arr =
[[-34 -30 -36  33  35  36  37  33]
 [-39 -42 -42  43  44  40  43  43]
 [-41 -43 -40  38  34  48  40  36]
 [-19 -13 -12  19  12  15  10  17]
 [ -7  -1  -6   0   6   8   8   8]
 [-30 -32 -28  29  28  34  24  33]
 [ 35  33  34 -33 -33 -26 -31 -33]
 [-28 -31 -28  26  22  23  30  20]]
Find the entry just right of -43.
A: -40
The smallest entry in the first row: -36
Find the bottom-left entry.
A: -28
The first entry in reading order: -34
Find the entry directly above the smallest entry.
A: -42
Find the top entry of the column that holds the largest entry.
A: 36
Find the 5th entry in reading order.
A: 35
Find the largest entry in the first row.
A: 37
Find the bottom-right entry.
A: 20
The first entry of the largest entry's row -> -41
The fourth entry, reading row by row: 33
Find the entry directly above -7.
A: -19
The entry directly above 23: -26
Find the entry just right of the largest entry.
A: 40
Find the first entry on the diagonal from the top-right corner.
A: 33
The largest entry -> 48
Find the entry directly below the largest entry.
A: 15
Find the largest entry in the last row.
A: 30
Find the second entry in reading order.
A: -30
The entry just left of 48: 34
The entry directly above 26 is -33
Find the entry just left of 15.
A: 12
Find the fifth entry from the end, reading row by row.
A: 26
The entry directly above 19 is 38
Find the last entry in the row that holds the largest entry.
A: 36
The bottom entry of the column that holds the smallest entry: -31
Find the entry directly above 20.
A: -33

W =
[[ 35 -21 -21  20  42 -41]
 [ 35 -21 -21  20  42 -41]
 [ 38 -23 -23  22  46 -46]
 [-31  18  18 -19 -37  34]
 [ 31 -19 -19  18  37 -37]]
Rows and columns are numbered from 1.
What is the entry directly above 37?
Answer: -37
The bottom-left entry is 31
The top-right entry -> -41
What is the entry directly below 34?
Answer: -37
The entry at row 1, column 2 -> -21
What is the entry just left of the largest entry?
Answer: 22
What is the entry directly above -46?
Answer: -41
What is the entry at row 1, column 1?
Answer: 35
The entry just left of the smallest entry is 46
What is the entry at row 3, column 3?
Answer: -23
What is the entry at row 1, column 3?
Answer: -21
What is the entry in row 3 and column 1?
Answer: 38
What is the entry directly above 38?
Answer: 35
What is the entry directly above 34?
Answer: -46

M =
[[ 41  47  47  17   6  35 -40  32]
 [ 41  47  46  17   6  35 -40  32]]
Indices start at 1.
Report the entry in row 1 and column 3.
47
Report the entry at row 1, column 1.
41
The top-right entry: 32
Report the entry just left of 46.
47
